In the rows, 128 means zero.
Rows, each with its class
[130 124 131  95 136  96 162 109  93 136 145 129 114  97 122 179 134 120
 136 113 129 124 138 120 120 114 117] | (36)
[128 110 125  99 122 148 121 119 245 144 130 112  95  96 114 201 107 128
 142 101 131 125  22 153 118 115 131] | (28)
[121 134 108 127 103 122 143 104 203 112 127 146  90 102 125 230 109 111
 148 106 117 102 117  99 119 123 132] | (37)
[125 136 112 145 120 130 110 128 164 128 150 108 134 140 122 133 117 121
 128 119 127 113 139 118 120 142 134] | (30)
[124 134 111 147 104 147 118 119 169 123 141 129  97 138 124 207 111 121
 145 126 119 117  98 105 119 125 138] | (35)
[126 126 127 121 128 124 132 118 115 127 132 133 114 104 124 190 123 126
 131 110 127 124 107 124 126 119 128] | (28)
[129 126 133 122 128 111 131 127 138 140 140 108 128 127 126 120 121 127
 133 134 134 126 135 131 123 124 124] | (37)
[125 131 118 152 114 137 116 134 171 130 137 122 113 126 127 172 114 128
 136 129 124 119 109 120 121 124 134] | (35)
[126 125 151 149 111 119 133 126  44 130 165 110 112 160 124 129 142 111
 137 138 137 143 129 118 127 111 122] | (27)
[130 124 131 121 140 117 131 116 109 139 128 133 129 122 124 158 129 132
 126 127 136 140 117 131 126 115 120] | (37)
[131 128 127  98 125 127 140 109  91 126 120 143 119 122 124 171 133 124
 137 113 124 138 124 124 133 126 125] | (36)
[125 124 124 120 127 133 141 122 153 115 138 158 103 111 127 154 133 112
 128 124 132 121 107 138 124 117 126] | (34)
[126 129 126 120 129 124 137 120 117 130 139 128 121 123 128 162 129 120
 130 132 130 133 112 127 124 125 125] | (36)
[123 136 119 132 118 134 118 105 143 117 149 142 123 141 124 160 129 111
 132 106 127 129 126 113 126 136 128] | (30)
[126 125 132 118 125 118 133 121 111 132 141 124 119 124 124 151 129 123
 135 120 127 130 118 123 125 116 125] | (27)
[132 128 137 109 106  97 151  92 190 136 124 126 111 124 126 173 122 127
 150 116 120 135 111 107 126 110 121] | (34)
[124 133 119 121 127 126 115 110 132 123 150 128 127 136 125 153 124 119
 126 103 130 126 128 115 126 136 129] | (30)
[127 125 131 120 111 125 137 116 148 124 129 137 106 123 134 166 125 118
 136 121 126 129 111 124 125 121 127] | (34)
[125 132 130 199  80 146 112 152  96 120 167  91  94 174 128 137 126 100
 146 150 127 121 130 106 127 125 137] | (27)
[132 121 171  39 122  66 163  73  29 127 152 154 122 140 131 116 160 109
 149  96 132 171 163 127 133  98 101] | (37)
[122 122 132 108 134 124 156 112 119 108 137 183  97 106 126 180 141 112
 130 111 135 133  98 142 123 110 117] | (34)
[126 132 119 140 120 128 125 113 146 132 148 120 111 130 126 180 118 128
 139 133 128 117 108 110 118 117 130] | (35)
[124 120 124 127 128 127 135 130 160 136 133 116 114 100 123 174 119 128
 132 112 127 118 103 131 120 119 130] | (28)
[124 142 124 155 118 136 112 119 162 114 169 158 128 157 127 131 129 117
 129 144 128 137 139 137 128 135 125] | (30)
[127 132 120 156 115 138 111 150 164 135 149  87 122 139 125 122 110 125
 130 144 124 105 129 126 124 134 139] | (27)
[125 129 130 129 128 118 132 116 135 133 142 138 116 112 127 173 123 128
 130 126 130 131 109 121 121 116 122] | (35)
[132 123 149  85  99  89 149  92 109 119 145 129 111 146 131 118 141 102
 152 107 118 138 169 116 129 115 120] | (37)
[122 127 121  99 134 134 114 117 145 127 136 127 131 119 123 147 119 133
 132 108 127 129 113 134 122 131 133] | (27)
[133 125 122 110 121 126 144 128 117 124 121 117 116 118 124 155 124 126
 137 128 125 113 137 125 128 131 131] | (36)
[128 122 114 134 147  94 158 126 175 146 124 128 113  82 116 209 117 130
 133 127 139 105 118 116 115 111 118] | (37)
[130 126 128 131 132 116 131 144 125 142 141  90 129 123 123 114 118 128
 130 141 132 118 142 132 123 129 127] | (36)
[124 131 106 151 120 131 126 125 197 133 118 129 114 113 121 193 114 127
 134 137 127 112 109 116 117 127 135] | (37)
[129 133 124 122 154 103 190 129 199 116 114 179 123  46 137 159 122 116
 103 140 133 117 132 156 121 120 111] | (35)
[123 130 119 167  91 142  73 117 114 148 169  81 104 187 115 201 110 130
 165 129 120 125  92  84 117 117 141] | (35)
[127 120 120 108 159 109 151  91 123 136 115 184 115  78 122 252 130 134
 127 103 147 147  74 123 117 101 109] | (37)
[124 127 127 131 120 129 133 116 133 136 146 131 112 125 124 177 122 129
 138 129 126 128 103 121 119 116 129] | (35)
[129 123 137 129 139 118 139 150 145 138 145 118 124 123 125  98 128 127
 127 144 140 122 130 145 120 118 124] | (34)
[124 130 119 147 130 129 101 140 138 139 157  81 141 142 121  96 117 126
 125 127 135 114 144 123 119 136 134] | (30)
[128 121 142 111 141 121 128 126  90 141 141 113 126 110 117 129 127 132
 124 121 133 146 103 146 121 113 122] | (28)
[126 122 127 131 125 128 139 137 163 122 137 137 109 120 127 136 125 119
 131 135 133 118 115 140 122 120 128] | (34)
[132 126 117 118 120 129 137 129 134 129 115 113 115 118 124 159 126 126
 134 124 121 111 136 122 129 132 133] | (36)
[116 131 128 127 135 131 140 109 108 124 160 148 130 116 128 167 141 113
 122 112 140 135  98 121 123 127 121] | (36)
[127 129 129 108 126 120 141 112 116 133 139 135 119 117 126 175 125 117
 132 119 126 129 116 124 125 122 127] | (36)
[129 132 125 130 144 113 169 129 180 120 121 163 121  69 135 160 122 124
 107 144 135 123 122 150 117 122 116] | (35)
[131 124 133 113 138 122 134 122  87 138 144 125 135 133 129 127 136 129
 123 129 135 143 119 136 129 124 122] | (36)
[126 130 119 152 122 117 134 133 175 137 144 115 112 108 123 174 110 127
 135 132 126 107 118 117 114 121 131] | (35)
[125 124 150 168  93 125 132 121  35 121 177 125  95 176 123 150 150  98
 143 134 136 154 125 101 130 109 121] | (27)
[138 133 145 121 101  90 132 102 192 171 121  69 141 162 127 104 122 139
 149 141 121 145 127 103 128 117 124] | (34)
[133 137 138 120  89  92 141  77 214 146 112  99 122 153 131 166 131 126
 158 116 114 143 107  86 133 119 122] | (34)
[129 116 124 142 128 132 121 164 225 153 138  62 117 103 117 109 113 141
 128 136 130 102  97 148 113 125 138] | (28)
[131 123 151  73 139 112 146  86  31 128 134 159 123 125 128 168 142 121
 128 102 133 165 109 133 133 111 112] | (36)
[130 133 120 124 122 128 135 133 135 132 129 106 116 118 123 151 119 124
 136 132 126 115 136 122 126 130 134] | (36)
[135 119 118 116 116 127 138 149 146 141 115  83 114 121 121 132 114 134
 143 145 119  92 157 125 130 137 137] | (36)
[129 126 136 110 149 103 155 125  10 121 132 149 127  91 129 167 143 123
 122 113 130 133 162 119 130 120 115] | (28)
[129 124 141 109 141 106 143 112  90 136 148 148 126 116 128 155 136 126
 125 125 137 146 108 134 119 112 113] | (35)

Rows, each with its class
[129 142 115 122 128 116 136 128 125 127 125 124 137 131 123 128 120 128
 163 119 135 130 108 131 127 141 136] | J933
[132 136 127 126 129 106 124 117 127 137 139 129 138 130 125 123 122 118
 136 122 129 122 131 131 119 131 132] | j828
[135 149 126 122 129 100 122 121 116 134 137 127 148 129 126 124 118 122
 139 127 143 126 126 143 121 131 144] | j828
[124 138 131 126 120 132 127 116 126 128 123 128 142 131 125 125 111 136
 136 118 126 130 132 128 140 126 133] | J933
[127 145 126 124 133 112 130 124 129 129 143 116 145 127 127 133 120 123
 131 115 122 127 131 138 123 130 135] | J249
[121 135 118 120 119 144 132 125 137 121 115 123 135 128 126 143 103 146
 128 122 132 138 129 135 161 132 134] | j888
[122 138 116 120 124 123 126 127 124 131 119 134 133 126 123 140 108 137
 133 122 140 127 123 135 143 126 131] | j760
[132 140 117 115 135 119 108 134 132 126 128 135 139 129 122 131 135 128
 130 127 134 129 126 137 134 131 135] | j828
[111 108 142 124 117 152 132 130 126 133 116 120 100 122 135 133 115 144
 110 132 125 138 134 126 139 111 129] | j222
[124 113 154 134 127 153 129 130 127 131 128 123 107 127 125 122 127 124
 118 135 120 128 135 117 129 123 120] | j222
[124 125 143 121 119 132 130 117 126 131 124 118 120 130 134 111 115 138
 125 119 120 136 137 132 133 129 131] | j825
[123 139 114 124 125 135 129 110 123 124 114  85 146 126 124 133 104 141
 144 121 125 146 129 129 147 133 133] | j222
